[128 = 0]
<6> | 131 | 117 | 122 |  98 | 157 | 162 | 118 | 143 | 129 | 153 | 125 | 130 | 116 | 137 | 133 | 110 | 172 | 135 | 138 | 126 | 144 | 127 | 177 | 144 |
<16> | 116 | 122 | 142 |  95 | 154 | 109 | 117 | 114 | 116 | 164 | 107 |  96 | 140 | 140 | 108 |  57 | 145 | 138 | 125 | 114 | 126 | 149 | 138 | 144 |
<12> | 157 | 127 |  95 | 139 | 135 | 120 | 142 | 130 | 102 |  89 | 104 | 138 | 103 | 128 | 119 | 148 | 140 | 142 | 134 | 121 | 127 |  70 | 116 | 133 |
<10> | 103 | 145 |  76 | 156 | 142 | 148 | 116 | 133 | 125 | 152 | 161 | 104 | 115 | 106 |  71 | 120 | 168 | 157 | 123 | 125 | 119 | 141 | 113 | 127 |
<18> | 134 | 138 | 134 | 139 | 144 | 150 | 129 | 114 | 102 | 112 | 105 | 123 | 101 | 117 | 125 | 157 | 132 | 124 | 135 | 137 | 131 | 109 | 120 | 128 |
<16> | 131 | 132 | 105 | 111 | 144 | 114 |  90 | 132 | 107 | 138 | 110 | 132 | 111 | 123 |  98 | 133 | 145 | 127 | 130 | 155 | 152 | 110 | 123 | 122 |
<16> | 129 | 125 | 132 | 130 | 129 | 104 | 174 | 130 | 145 | 128 | 140 | 147 | 138 | 131 |  99 | 142 |  92 | 102 | 129 | 107 |  63 | 155 | 132 | 136 |
<8> | 126 | 134 | 130 | 123 | 108 | 116 | 130 | 133 | 143 | 122 | 129 | 140 | 142 | 131 | 130 | 133 | 121 | 113 | 130 | 139 | 118 | 140 | 105 | 128 |
<10> | 123 | 125 | 128 | 132 | 137 | 147 | 106 | 130 | 113 | 125 | 126 | 119 | 118 | 122 | 149 | 127 | 136 | 141 | 125 | 135 | 151 | 124 | 133 | 132 |
<10> | 118 | 144 | 124 | 117 | 131 | 110 | 123 | 127 | 130 | 129 | 126 | 136 | 133 | 119 | 108 | 154 |  90 | 110 | 118 | 145 | 118 | 151 | 104 | 130 |
<10> | 101 | 117 | 118 | 156 | 129 | 172 | 116 | 152 | 140 | 147 | 163 | 137 | 117 | 113 | 127 | 146 | 165 | 129 | 138 | 146 | 116 | 140 | 145 | 118 |
<8> | 124 | 145 | 141 | 109 | 115 | 127 | 141 | 123 | 143 | 121 | 124 | 112 | 160 | 138 | 167 | 103 | 106 | 137 | 113 | 116 | 139 | 152 | 105 | 150 |
<18> | 116 | 129 | 160 | 118 | 128 | 149 |  96 | 119 | 137 | 158 | 152 | 108 | 138 | 132 | 151 |  88 | 134 | 124 | 124 | 121 | 149 | 192 | 151 | 137 |
<8> | 124 | 139 | 121 | 113 | 136 | 148 | 118 | 144 | 144 | 156 | 153 | 136 | 135 | 129 | 139 | 135 | 127 | 124 | 120 | 133 | 148 | 155 | 157 | 136 |
<12> | 104 | 111 | 148 | 115 | 168 |  92 | 137 | 112 |  99 | 135 |  96 | 106 | 132 | 120 | 109 | 112 |  71 | 135 | 110 | 119 |  96 | 133 | 128 | 137 |
<12> |  79 | 120 | 121 | 114 | 142 | 153 | 172 | 124 | 163 | 137 | 126 |  93 | 148 | 119 |  96 | 101 | 139 | 157 | 126 | 105 |  73 | 151 | 110 | 144 |
<6> | 139 | 141 | 103 | 146 | 155 | 124 | 120 | 139 | 102 | 148 | 152 | 136 | 113 | 122 | 119 | 143 | 111 | 131 | 111 | 122 | 140 | 130 | 159 | 134 |
<18> | 134 | 134 | 101 | 132 | 145 | 117 | 169 | 124 | 119 | 119 | 116 | 114 | 130 | 129 | 113 | 121 | 121 | 158 | 117 |  99 | 115 |  92 | 124 | 139 |
<12> |  97 |  95 | 148 | 153 | 128 | 143 | 128 | 149 | 141 | 141 | 151 | 152 | 124 | 114 | 130 | 162 | 119 | 109 | 137 | 150 |  92 | 137 | 152 | 105 |
<18> | 131 | 115 | 129 | 130 | 125 | 132 | 110 | 120 | 121 | 131 | 119 | 117 | 116 | 130 | 116 | 106 | 168 | 136 | 142 | 130 | 138 | 110 | 131 | 116 |
<16> | 142 | 150 | 133 | 113 | 122 | 138 |  98 | 134 | 126 | 133 | 143 | 128 | 140 | 138 | 181 | 115 | 118 | 130 | 112 | 131 | 183 | 157 | 137 | 147 |
<16> |  99 | 127 | 119 | 121 | 161 | 128 | 117 | 139 | 117 | 153 | 135 | 120 | 129 | 116 | 116 | 124 | 108 | 135 | 112 | 134 | 116 | 156 | 137 | 142 |
<8> | 134 | 133 |  91 |  98 | 119 | 124 | 110 | 155 | 153 | 137 | 148 | 143 | 143 | 138 | 135 | 118 | 140 | 139 | 121 | 132 | 156 | 137 | 138 | 140 |
<18> | 126 |  88 | 115 | 142 | 133 | 131 | 169 | 158 | 124 |  99 |  98 | 169 | 105 | 128 | 109 | 160 | 167 | 113 | 162 | 143 |  55 |  68 | 127 | 125 |
<10> | 143 | 147 |  89 |  90 | 138 | 124 | 152 | 120 | 129 |  84 |  92 | 112 | 132 | 131 | 130 | 132 | 110 | 164 | 114 | 108 | 145 |  98 |  94 | 158 |
<6> | 126 | 125 | 102 | 138 | 150 | 108 |  83 | 116 |  91 | 126 | 124 | 111 | 100 | 110 |  87 | 129 | 122 | 147 | 118 | 135 | 147 | 118 | 121 | 117 |
<6> | 161 | 150 | 127 | 122 | 113 | 107 | 137 | 106 | 138 | 120 | 131 | 136 | 125 | 134 | 100 | 148 | 107 | 107 | 130 | 116 | 136 | 133 | 123 | 117 |
<18> | 134 | 138 | 122 |  86 | 133 | 156 |  99 | 122 | 151 | 127 | 146 | 117 | 125 | 131 | 125 | 110 | 136 | 129 | 128 | 112 | 147 | 195 | 141 | 156 |
<6> | 122 | 137 | 124 | 189 | 109 | 171 |  83 | 142 | 129 | 146 | 195 | 146 | 104 | 105 | 137 | 177 | 146 | 112 | 132 | 156 | 156 | 154 | 148 |  95 |
<6> | 129 | 120 | 119 | 149 | 122 | 141 | 117 | 124 | 126 | 104 | 135 | 137 |  98 | 113 |  95 | 160 | 143 | 116 | 146 | 136 | 104 | 132 | 115 | 116 |
<6> | 128 | 103 | 133 | 150 | 133 | 138 | 123 | 138 | 104 | 118 | 116 | 123 | 123 | 128 | 181 | 125 | 136 | 161 | 122 | 132 | 164 |  63 | 150 | 115 |
<12> |  91 | 119 | 124 | 141 | 113 | 146 | 133 | 152 | 153 | 131 | 140 | 145 | 135 | 115 | 119 | 150 | 145 | 115 | 140 | 159 |  89 | 140 | 103 | 120 |
<12> | 111 | 117 | 152 | 108 | 150 | 115 | 128 | 110 | 111 | 121 | 101 |  95 | 140 | 128 | 147 |  91 |  92 | 149 | 111 | 111 | 126 | 142 | 122 | 148 |
<8> | 126 | 146 | 108 |  91 | 130 | 130 | 152 | 124 | 142 | 115 | 105 | 101 | 153 | 140 | 141 |  89 | 135 | 162 | 116 | 106 | 137 | 126 |  98 | 163 |
<16> | 141 | 147 | 145 | 129 | 124 | 113 | 133 | 118 | 125 | 125 | 144 | 124 | 145 | 134 | 160 | 124 |  74 | 122 | 106 | 108 | 140 | 164 | 131 | 144 |
<16> | 128 | 143 | 127 | 188 | 141 | 121 | 156 | 114 | 102 | 128 | 139 | 137 | 103 | 102 |  89 | 201 |  84 | 110 | 121 | 133 | 100 | 103 | 126 |  96 |
<8> | 125 | 108 | 138 | 148 | 159 | 121 | 133 | 121 |  86 | 135 |  97 | 123 | 101 | 121 | 104 | 130 | 143 | 127 | 139 | 134 | 106 |  85 | 141 | 115 |
<18> | 130 | 128 | 111 | 112 | 165 | 126 | 121 | 144 | 112 | 139 | 130 | 148 | 109 | 124 | 104 | 148 | 113 | 111 | 126 | 132 | 107 | 150 | 154 | 148 |
<12> | 142 | 106 |  85 | 134 | 144 | 148 | 139 | 155 | 122 | 112 | 128 | 153 |  95 | 127 | 104 | 144 | 179 | 137 | 149 | 122 | 102 |  91 | 152 | 136 |
<12> | 145 | 137 | 124 | 136 | 118 | 125 | 116 | 133 | 120 | 126 | 132 | 142 | 122 | 132 | 138 | 137 | 137 | 117 | 131 | 138 | 146 | 120 | 128 | 124 |
<12> | 146 | 135 |  85 | 146 | 101 | 137 | 127 | 140 | 148 | 103 | 150 | 156 | 106 | 120 |  87 | 170 | 164 | 117 | 149 | 138 | 114 | 116 | 108 | 112 |
<8> | 122 | 132 | 154 | 128 | 110 | 127 | 128 | 135 | 129 | 120 | 131 | 122 | 160 | 140 | 202 |  97 | 107 | 134 | 112 | 125 | 145 | 149 | 115 | 149 |
<12> | 105 | 148 |  98 | 107 | 102 | 116 | 143 | 120 | 197 | 149 | 156 | 132 | 144 | 115 |  30 | 158 | 126 | 109 | 135 | 137 |  93 | 165 |  93 |  99 |
<6> | 149 | 138 | 153 | 142 | 104 | 144 | 123 | 114 | 144 | 142 | 148 | 139 | 121 | 132 | 128 | 150 | 142 | 100 | 143 | 133 | 151 | 132 | 151 |  98 |
<10> | 127 | 124 | 133 | 125 | 124 | 160 | 108 | 115 | 129 | 116 | 133 |  89 | 132 | 131 | 172 |  85 | 149 | 173 | 120 | 104 | 176 | 131 | 134 | 139 |
<18> | 110 | 121 | 137 | 139 |  83 | 150 | 164 | 150 | 190 | 119 | 158 | 155 | 159 | 127 | 162 | 171 | 112 | 119 | 131 | 140 | 114 | 126 | 123 | 107 |
<16> | 110 | 109 | 146 | 139 | 106 | 162 | 121 | 148 | 135 | 108 | 125 | 130 | 140 | 130 | 200 | 118 | 154 | 143 | 134 | 145 | 142 | 114 | 118 | 133 |
<10> | 122 | 132 | 125 | 128 | 116 | 125 | 144 | 132 | 153 | 129 | 138 | 145 | 133 | 124 | 106 | 158 | 116 | 109 | 133 | 136 | 103 | 138 | 119 | 118 |
<6> | 130 | 123 | 139 | 131 | 139 | 118 | 121 | 112 |  94 |  89 |  98 | 111 | 119 | 123 | 152 | 123 |  97 | 143 | 118 | 121 | 131 | 119 | 104 | 144 |
<16> | 143 | 127 | 128 | 111 | 138 |  95 | 117 | 108 | 107 | 105 |  94 | 127 | 112 | 125 | 100 | 140 | 101 | 120 | 128 | 131 | 127 | 114 | 111 | 125 |
<12> | 135 | 137 | 126 | 164 | 122 | 120 | 131 | 143 | 125 | 160 | 155 | 165 | 118 | 123 | 103 | 174 | 132 |  89 | 137 | 154 | 116 | 118 | 147 |  97 |
<18> | 154 | 137 | 115 | 116 |  96 | 159 | 111 | 113 | 153 |  98 | 116 | 136 | 104 | 126 | 110 | 167 | 176 | 122 | 157 | 146 | 166 |  95 | 110 | 100 |
<16> | 131 |  99 | 123 |  87 |  91 | 126 | 135 | 161 | 174 | 103 | 122 | 157 | 154 | 154 | 160 |  94 | 168 | 123 | 150 | 130 | 106 | 136 | 118 | 150 |
<12> | 107 | 121 | 132 | 145 | 109 | 150 | 153 | 130 | 174 | 141 | 160 | 135 | 136 | 117 | 108 | 162 | 127 | 122 | 135 | 129 | 107 | 131 | 139 |  97 |
<8> | 160 | 134 |  87 | 137 | 146 | 117 | 123 | 149 |  94 | 129 | 126 | 150 | 104 | 136 | 116 | 127 | 161 | 129 | 133 | 126 | 134 |  95 | 145 | 142 |
<16> | 132 | 135 | 145 | 122 | 133 | 111 | 122 | 120 | 114 | 152 | 121 | 117 | 139 | 139 | 133 |  92 | 131 | 123 | 124 | 124 | 137 | 138 | 133 | 133 |
<8> | 121 | 104 | 152 | 104 | 138 |  83 | 127 | 117 | 113 | 126 |  94 | 110 | 150 | 139 | 151 |  87 |  88 | 146 | 111 | 118 | 136 | 110 | 129 | 131 |
<16> | 157 | 139 | 105 | 135 | 104 | 145 | 133 | 140 | 148 | 111 | 142 | 165 | 111 | 129 | 117 | 181 | 153 | 106 | 148 | 141 | 136 | 106 | 131 | 112 |
<10> | 127 | 132 | 115 | 136 | 140 | 123 | 130 | 130 | 109 | 125 | 119 | 122 | 123 | 124 | 128 | 128 | 126 | 142 | 120 | 129 | 133 | 106 | 122 | 132 |
<18> | 121 | 111 | 158 | 157 | 131 | 118 | 120 | 127 |  92 | 130 | 105 | 133 | 116 | 126 | 138 | 122 | 143 | 111 | 141 | 150 | 109 | 106 | 121 | 116 |
<6> | 117 | 128 | 134 | 121 |  98 | 109 | 159 | 128 | 152 |  96 | 113 | 127 | 160 | 134 | 150 | 121 | 105 | 133 | 123 | 125 | 104 | 124 |  79 | 136 |
<10> | 128 | 110 | 132 | 144 |  98 | 138 | 148 | 105 | 166 | 105 | 136 | 124 | 120 | 116 |  95 | 166 | 127 | 134 | 143 | 118 | 122 |  97 | 125 |  81 |
<6> | 153 | 140 | 157 | 135 | 158 | 114 |  98 | 105 |  64 | 131 | 108 |  98 | 124 | 133 | 198 | 107 |  77 | 155 |  93 | 115 | 211 | 102 | 159 | 135 |
<10> | 129 | 117 | 125 | 137 | 153 | 133 | 100 | 139 |  93 | 146 | 124 | 131 | 105 | 127 | 123 | 112 | 161 | 125 | 136 | 138 | 130 | 124 | 151 | 134 |
<8> | 128 | 111 | 128 | 127 | 135 | 125 | 120 | 158 | 110 | 123 | 134 | 133 | 146 | 142 | 205 |  91 | 118 | 153 | 109 | 119 | 149 | 125 | 150 | 159 |
<18> | 136 | 149 | 126 | 141 | 156 | 141 | 138 | 110 |  94 | 124 | 108 | 111 | 107 | 117 | 120 | 151 | 117 | 136 | 121 | 124 | 140 | 105 | 126 | 130 |
<6> | 155 | 124 | 104 | 139 | 155 | 109 | 135 | 124 |  94 | 119 | 118 | 134 | 101 | 126 | 104 | 145 | 116 | 138 | 123 | 112 | 132 |  85 | 152 | 125 |
<18> | 138 | 125 | 110 | 112 | 119 | 125 | 141 | 160 | 161 | 137 | 146 | 180 | 129 | 133 | 111 | 175 | 126 |  93 | 140 | 146 | 108 | 130 | 151 | 121 |
<8> | 139 | 147 | 132 |  99 | 121 | 103 | 128 |  97 | 146 | 136 | 119 | 112 | 137 | 131 |  87 | 127 | 104 | 121 | 123 | 119 | 144 | 139 | 117 | 114 |
<10> | 108 | 123 | 136 | 107 |  90 | 145 | 142 | 114 | 202 | 106 | 152 | 125 | 149 | 118 | 113 | 162 |  96 | 125 | 130 | 122 | 117 | 166 | 109 | 108 |
<10> | 130 | 132 | 119 |  67 | 130 | 130 | 134 | 144 | 164 | 117 | 121 | 154 | 138 | 139 | 117 | 136 | 118 | 101 | 136 | 131 | 100 | 178 | 123 | 163 |
<8> | 147 | 135 |  60 | 141 | 109 | 174 | 124 | 149 | 140 |  85 | 155 | 118 | 116 | 131 | 151 | 105 | 201 | 185 | 132 |  99 | 156 | 110 | 113 | 157 |
| 145 | 152 | 102 | 156 | 121 | 127 | 168 | 123 | 113 | 103 | 110 | 126 | 122 | 126 | 122 | 149 | 140 | 142 | 129 | 122 | 124 |  71 |  93 | 126 |	<12>
| 164 | 139 |  99 | 102 | 106 | 131 | 120 | 120 | 156 | 109 | 135 | 132 | 123 | 138 | 114 | 135 | 147 | 138 | 135 | 113 | 169 | 115 | 132 | 122 |	<12>
| 137 | 135 | 125 | 123 | 154 | 115 | 141 | 123 | 106 | 144 | 121 | 117 | 128 | 136 | 118 |  98 | 127 | 133 | 121 | 105 | 118 | 134 | 143 | 149 |	<18>
| 162 | 131 | 135 | 122 | 107 | 140 | 103 | 127 | 138 | 125 | 145 | 140 | 125 | 141 | 165 | 131 | 138 | 125 | 131 | 125 | 186 | 123 | 159 | 118 |	<12>
| 126 | 145 | 109 |  94 | 114 | 144 | 137 | 156 | 176 | 156 | 157 | 142 | 162 | 144 | 152 | 117 | 142 | 131 | 121 | 127 | 150 | 152 | 145 | 144 |	<6>
| 142 | 138 |  85 | 102 | 104 | 152 | 105 | 146 | 171 | 120 | 158 | 145 | 128 | 130 | 123 | 147 | 157 | 137 | 133 | 134 | 168 | 136 | 133 | 126 |	<6>
| 132 | 121 | 122 | 149 | 154 | 158 | 121 | 157 | 114 | 144 | 166 | 151 | 111 | 123 | 157 | 151 | 121 | 123 | 121 | 124 | 130 | 147 | 187 | 142 |	<8>
| 126 | 110 | 135 | 108 | 113 | 119 | 122 | 154 | 160 | 149 | 154 | 157 | 146 | 144 | 132 | 108 | 139 | 102 | 138 | 131 | 106 | 170 | 152 | 135 |	<18>
| 123 | 124 | 148 | 164 | 124 | 110 | 139 | 121 | 104 | 145 | 119 | 119 | 134 | 128 | 138 | 116 | 131 | 132 | 125 | 134 | 131 |  87 | 125 | 104 |	<18>
| 150 | 130 | 141 | 115 | 145 | 104 | 136 | 105 | 112 | 147 | 106 | 121 | 120 | 137 |  98 | 117 | 125 | 119 | 132 | 115 | 135 | 108 | 151 | 117 |	<6>
| 136 | 126 | 101 | 116 | 114 | 144 | 131 | 136 | 159 | 116 | 143 | 137 | 124 | 129 | 112 | 139 | 152 | 135 | 138 | 121 | 130 | 125 | 131 | 126 |	<16>
| 103 | 110 | 187 | 150 | 136 | 146 | 122 | 110 | 107 | 123 | 130 |  91 | 140 | 124 | 194 |  89 |  94 | 145 | 112 | 108 | 128 | 166 | 136 | 143 |	<12>
| 115 | 145 | 123 | 145 | 133 | 113 | 130 | 134 | 116 | 148 | 139 | 125 | 140 | 123 | 127 | 125 | 111 | 126 | 112 | 136 | 122 | 140 | 114 | 132 |	<10>
| 106 | 105 | 131 | 190 | 160 | 112 | 113 | 125 |  69 | 143 | 126 | 118 |  96 | 103 |  98 | 136 | 125 | 135 | 125 | 140 | 101 |  96 | 136 | 102 |	<6>
| 125 | 115 | 107 | 121 | 123 | 151 | 142 | 153 | 167 | 139 | 151 | 158 | 124 | 125 | 109 | 168 | 146 | 120 | 141 | 137 | 118 | 115 | 160 | 111 |	<18>
| 105 | 117 | 151 | 164 | 113 | 141 | 132 | 138 | 122 | 132 | 136 | 119 | 146 | 127 | 183 | 109 | 136 | 143 | 122 | 136 | 132 | 114 | 121 | 122 |	<16>
| 114 | 124 | 112 | 164 | 136 | 126 | 148 | 156 | 120 | 150 | 141 | 160 | 118 | 117 | 101 | 167 | 140 | 107 | 137 | 153 |  86 | 105 | 135 | 111 |	<10>
| 124 | 137 | 143 | 139 | 142 | 136 | 151 | 117 | 126 | 137 | 139 | 120 | 128 | 123 | 124 | 138 |  99 | 122 | 120 | 110 | 109 | 152 | 141 | 134 |	<16>
| 144 | 141 | 140 | 138 | 102 | 107 | 153 | 108 | 144 | 122 | 127 | 135 | 135 | 131 | 108 | 152 | 108 | 108 | 132 | 125 | 122 | 115 | 113 | 102 |	<10>
| 115 | 122 | 135 | 131 | 126 | 130 | 113 | 137 | 128 | 134 | 135 | 135 | 129 | 125 | 132 | 127 | 131 | 116 | 131 | 142 | 117 | 149 | 125 | 130 |	<12>
| 102 |  84 | 143 | 152 | 126 | 134 | 115 | 136 | 127 | 121 | 130 | 135 | 115 | 114 | 126 | 141 | 134 | 129 | 140 | 145 | 105 | 110 | 138 | 101 |	<8>
| 125 | 121 | 144 | 155 | 150 | 151 | 125 | 150 |  80 | 136 | 119 | 122 | 127 | 136 | 205 |  92 | 153 | 147 | 121 | 129 | 144 | 107 | 148 | 156 |	<8>
| 159 | 124 | 102 |  98 | 124 | 132 | 104 | 146 | 129 | 113 | 118 | 149 | 116 | 142 | 143 | 126 | 162 | 132 | 139 | 135 | 166 | 103 | 143 | 138 |	<12>
| 146 | 135 | 141 |  76 | 126 | 107 | 119 | 112 | 138 | 120 | 112 | 120 | 143 | 147 | 131 |  90 | 112 | 119 | 126 | 108 | 136 | 170 | 123 | 155 |	<10>
| 109 | 135 | 146 | 160 | 131 | 133 | 127 | 135 | 117 | 155 | 152 | 128 | 137 | 121 | 146 | 128 | 114 | 117 | 118 | 137 | 118 | 154 | 133 | 126 |	<6>
| 113 | 122 | 105 | 117 | 127 | 154 | 122 | 127 | 148 |  98 | 133 | 114 | 122 | 113 | 125 | 144 | 123 | 158 | 123 | 122 | 135 | 132 | 114 | 133 |	<18>
| 146 | 127 | 118 | 127 | 108 | 127 | 131 | 129 | 140 | 112 | 126 | 142 | 123 | 133 | 122 | 140 | 146 | 122 | 141 | 131 | 132 | 108 | 122 | 118 |	<16>
| 141 | 140 | 105 |  84 | 138 | 116 | 118 | 125 | 140 | 139 | 122 | 123 | 132 | 138 | 104 | 111 | 132 | 135 | 123 | 119 | 150 | 136 | 136 | 140 |	<6>
| 102 |  92 | 134 | 108 | 119 | 144 | 123 | 131 | 145 | 103 | 109 | 105 | 141 | 131 | 157 |  84 | 154 | 165 | 134 | 121 | 125 | 120 | 113 | 139 |	<16>
